Below is a small trained network, with its code and all its weights. Each question gives an input and a class and asks what happens when units are switched off, that is, made to give their printed mean instead of their output.

import numpy as np


def w(rows, s, z=0):
    codes = np.array(rows[::2]) - 128.0
    scale = np.full(codes.shape[1], s)
    scale[-1] = z or s
    return codes * scale


def norm(h):
    return h / np.sqrt((h * h).mean(-1, keepdims=True) + 1e-5)


def f(y):
    return np.maximum(y, 0)


def log_softmax(a):
    a = a - a.max(-1, keepdims=True)
    return a - np.log(np.exp(a).sum(-1, keepdims=True))


def net(x, mask):
    res = np.array(x, float).reshape(1, 2) / 4 @ E
    u = 0
    for l in range(2):
        y = f(norm(res) @ A[l][:, :-1].T + A[l][:, -1])
        res = res + np.where(mask[u : u + 4], y, B[l][:, -1]) @ B[l][:, :-1]
        u += 4
    return log_softmax(norm(res)[-1] @ U[:, :-1].T + U[:, -1])


A, B = {}, {}
E = w([
[36,253,40,69,250,103,120,93],'x0',
[157,112,91,162,132,29,120,126],'x1',
],0.0063)
A[0] = w([
[107,138,137,141,153,218,131,156,119],'L0N0',
[148,83,192,157,125,165,117,133,25],'L0N1',
[83,190,117,23,172,160,131,112,68],'L0N2',
[157,77,255,134,42,189,160,123,4],'L0N3',
],0.0064,0.0035)
B[0] = w([
[136,114,142,142,169,1,54,81,178],'L0N0',
[111,139,216,218,156,80,120,147,179],'L0N1',
[140,155,134,58,186,192,95,74,226],'L0N2',
[118,95,179,183,128,223,248,154,254],'L0N3',
],0.0094,0.007)
A[1] = w([
[135,164,69,155,134,94,168,112,200],'L1N0',
[57,178,139,2,179,162,83,72,55],'L1N1',
[89,118,127,156,130,165,132,120,2],'L1N2',
[96,180,122,107,157,153,129,162,219],'L1N3',
],0.0086,0.00086)
B[1] = w([
[120,162,130,76,149,150,78,122,153],'L1N0',
[69,144,80,254,247,226,224,4,251],'L1N1',
[190,127,82,168,33,61,205,170,145],'L1N2',
[37,91,172,68,31,195,197,84,166],'L1N3',
],0.0071,0.012)
U = w([
[69,112,133,42,23,168,142,141,81],'0',
[146,154,73,52,72,151,145,215,45],'1',
[131,145,99,88,83,176,93,212,2],'2',
[215,73,129,128,48,71,31,150,144],'3',
[119,135,121,85,77,146,98,163,14],'4',
[83,160,87,163,214,200,168,23,202],'5',
[150,191,51,52,183,39,11,121,106],'6',
[166,41,239,235,67,184,220,180,158],'7',
],0.011,0.0053)

Each question gives the input, the list of numbers given to net, and the class t.
The units are the neurons (one row each of A and B). Each row of codes is followed by its name. A weight is (code - 128) times the scale printed after its matrix; where a second scale follows, it is the last column's (A, B and U).
mask holds one flag per neuron, layer by layer. A switched-off neuron (its flag False) gives its mean, the last column of its row in B, instead of its output. The means were averaged over made-up inputs and are rounded, as every weight is.
A unit's drop is (log p(t) with every unit on - log p(t) with that unit switched off) / (log p(t) with every unit on - log p(t) with every unit switched off).
The circuit of an input: a set's keep is (log p(t) with only the set's units on - log p(t) with every unit switched off) / (log p(t) with every unit on - log p(t) with every unit switched off). Starting from all 8 units, units are removed one at a time, each time the one whose removal leaves the highest keep (on an exact tie, the one counted first), for as long as the keep stays at least 0.8.
circuit, biggest first: the units of the circuit, biggest drop first
top k neurons: the k neurons with the biggest drops, biggest first
top k neurons in layer l: the k neurons of layer l with the biggest drops, biggest first
drop when u is switched off: that unit's drop, to one decimal
input [-3,7], class 3: top 2 neurons in layer 0 -> [L0N3; L0N1]
input [-1,2], class 7: circuit, biggest first -> [L1N1]
input [-1,4], class 3: top 2 neurons -> [L1N1; L0N2]
input [0,4], class 6: top 2 neurons in layer 0 -> [L0N3; L0N2]
input [-1,5], class 3: top 2 neurons in layer 0 -> [L0N3; L0N2]
input [0,7], class 6: circuit, biggest first -> [L0N3; L1N1]
input [-1,-7], class 7: circuit, biggest first -> [L1N1; L0N3]
input [3,7], class 6: top 3 neurons -> [L0N2; L1N1; L0N3]
input [1,5], class 6: drop when L0N2 is switched off -> 0.8
input [-2,8], class 3: drop when L1N3 is switched off -> 0.0
input [2,6], class 6: drop when L0N3 is switched off -> 0.5
input [2,7], class 6: drop when L0N3 is switched off -> 0.3
